Below are the code and all the weights of a small trained network. Each question names an input and a class and asks about switching units off, where a switched-off unit gives its printed mean instead of its output.

import numpy as np


def w(rows, s, z=0):
    codes = np.array(rows[::2]) - 128.0
    scale = np.full(codes.shape[1], s)
    scale[-1] = z or s
    return codes * scale


def f(y):
    return y / 2 * (1 + np.tanh(0.7978845608 * (y + 0.044715 * y**3)))


def log_softmax(a):
    a = a - a.max(-1, keepdims=True)
    return a - np.log(np.exp(a).sum(-1, keepdims=True))


def net(x, mask):
    res = np.array(x, float).reshape(1, 3) / 4 @ E
    y = f(res @ A[0][:, :-1].T + A[0][:, -1])
    res = res + np.where(mask, y, B[0][:, -1]) @ B[0][:, :-1]
    return log_softmax(res[-1] @ U[:, :-1].T + U[:, -1])


A, B = {}, {}
E = w([
[123,196,195,112,127,154],'x0',
[93,208,103,9,81,125],'x1',
[176,91,99,95,129,99],'x2',
],0.012)
A[0] = w([
[147,177,139,137,133,176,102],'neuron 0',
[127,86,119,118,58,69,244],'neuron 1',
[144,159,101,149,64,118,2],'neuron 2',
[134,248,180,127,130,181,247],'neuron 3',
[175,121,139,110,137,36,197],'neuron 4',
[86,152,186,146,135,126,163],'neuron 5',
[96,165,132,185,113,141,148],'neuron 6',
[79,157,69,96,72,53,42],'neuron 7',
[155,96,155,176,179,124,2],'neuron 8',
[164,122,138,215,198,145,205],'neuron 9',
[102,187,68,113,68,156,205],'neuron 10',
[118,68,124,73,159,90,113],'neuron 11',
[138,1,97,109,167,65,240],'neuron 12',
[179,59,115,71,125,117,254],'neuron 13',
[137,75,171,184,99,92,3],'neuron 14',
[57,136,124,98,137,112,3],'neuron 15',
[89,135,125,110,35,126,3],'neuron 16',
[174,114,130,99,98,71,105],'neuron 17',
],0.0099,0.003)
B[0] = w([
[131,133,135,148,142,167,150],'neuron 0',
[141,210,111,142,35,180,180],'neuron 1',
[147,158,198,122,167,98,121],'neuron 2',
[200,195,135,167,91,141,247],'neuron 3',
[147,146,156,107,64,88,165],'neuron 4',
[199,149,96,167,68,150,166],'neuron 5',
[121,69,194,96,52,155,155],'neuron 6',
[234,208,122,100,233,82,189],'neuron 7',
[166,126,236,99,167,73,178],'neuron 8',
[182,203,174,45,86,77,228],'neuron 9',
[170,184,188,123,120,51,213],'neuron 10',
[128,131,80,156,97,109,157],'neuron 11',
[132,188,207,229,108,115,254],'neuron 12',
[154,176,149,177,61,126,201],'neuron 13',
[186,171,223,39,254,92,170],'neuron 14',
[154,117,158,74,151,146,143],'neuron 15',
[166,141,181,62,182,61,157],'neuron 16',
[142,155,157,70,73,171,150],'neuron 17',
],0.007,0.0095)
U = w([
[128,164,138,125,29,131,254],'0',
[161,167,126,87,204,75,107],'1',
[146,198,98,198,98,153,210],'2',
[77,145,97,171,79,123,80],'3',
[51,1,84,83,183,211,2],'4',
],0.0072,0.003)

Each question gives the input, the list of numbers given to net, and the class t.
The units are the neurons (one row each of A and B). Each row of codes is followed by its name. A weight is (code - 128) times the scale printed after its matrix; where a second scale follows, it is the last column's (A, B and U).
mask holds one flag per neuron, in row order. A switched-off neuron (its flag False) gives its mean, the last column of its row in B, instead of its output. The means were averaged over made-up inputs and are rounded, as every weight is.
A unit's drop is (log p(t) with every unit on - log p(t) with that unit switched off) / (log p(t) with every unit on - log p(t) with every unit switched off).
The circuit of an input: a set's keep is (log p(t) with only the set's units on - log p(t) with every unit switched off) / (log p(t) with every unit on - log p(t) with every unit switched off). Starting from the 12 units with the biggest drops (on a tie, the unit counted first), units are removed one at a time, each time the one whose removal leaves the highest keep (on an exact tie, the one counted first), for as long as the keep stays at least 0.8.
circuit, biggest first: the units of the circuit, biggest drop first
most important unit: the unit with the biggest drop
top k neurons: the k neurons with the biggest drops, biggest first
drop of u: that unit's drop, to one decimal
input [-3,8,-6], class 1: circuit, biggest first	neuron 7; neuron 16
input [6,6,4], class 1: most important unit	neuron 7
input [-2,4,-1], class 1: circuit, biggest first	neuron 7; neuron 12
input [-8,1,7], class 2: top 2 neurons	neuron 12; neuron 9
input [-3,-7,-2], class 1: top 2 neurons	neuron 14; neuron 8
input [-7,4,5], class 2: top 3 neurons	neuron 7; neuron 12; neuron 9
input [-3,-7,1], class 1: top 3 neurons	neuron 14; neuron 8; neuron 9
input [2,8,-3], class 1: top 2 neurons	neuron 7; neuron 16
input [-3,8,3], class 1: top 2 neurons	neuron 7; neuron 16
input [1,7,5], class 1: top 3 neurons	neuron 7; neuron 16; neuron 12
input [0,0,2], class 3: drop of neuron 3	0.2
input [-6,6,-3], class 1: drop of neuron 16	0.1
input [2,-6,-2], class 1: drop of neuron 1	0.1
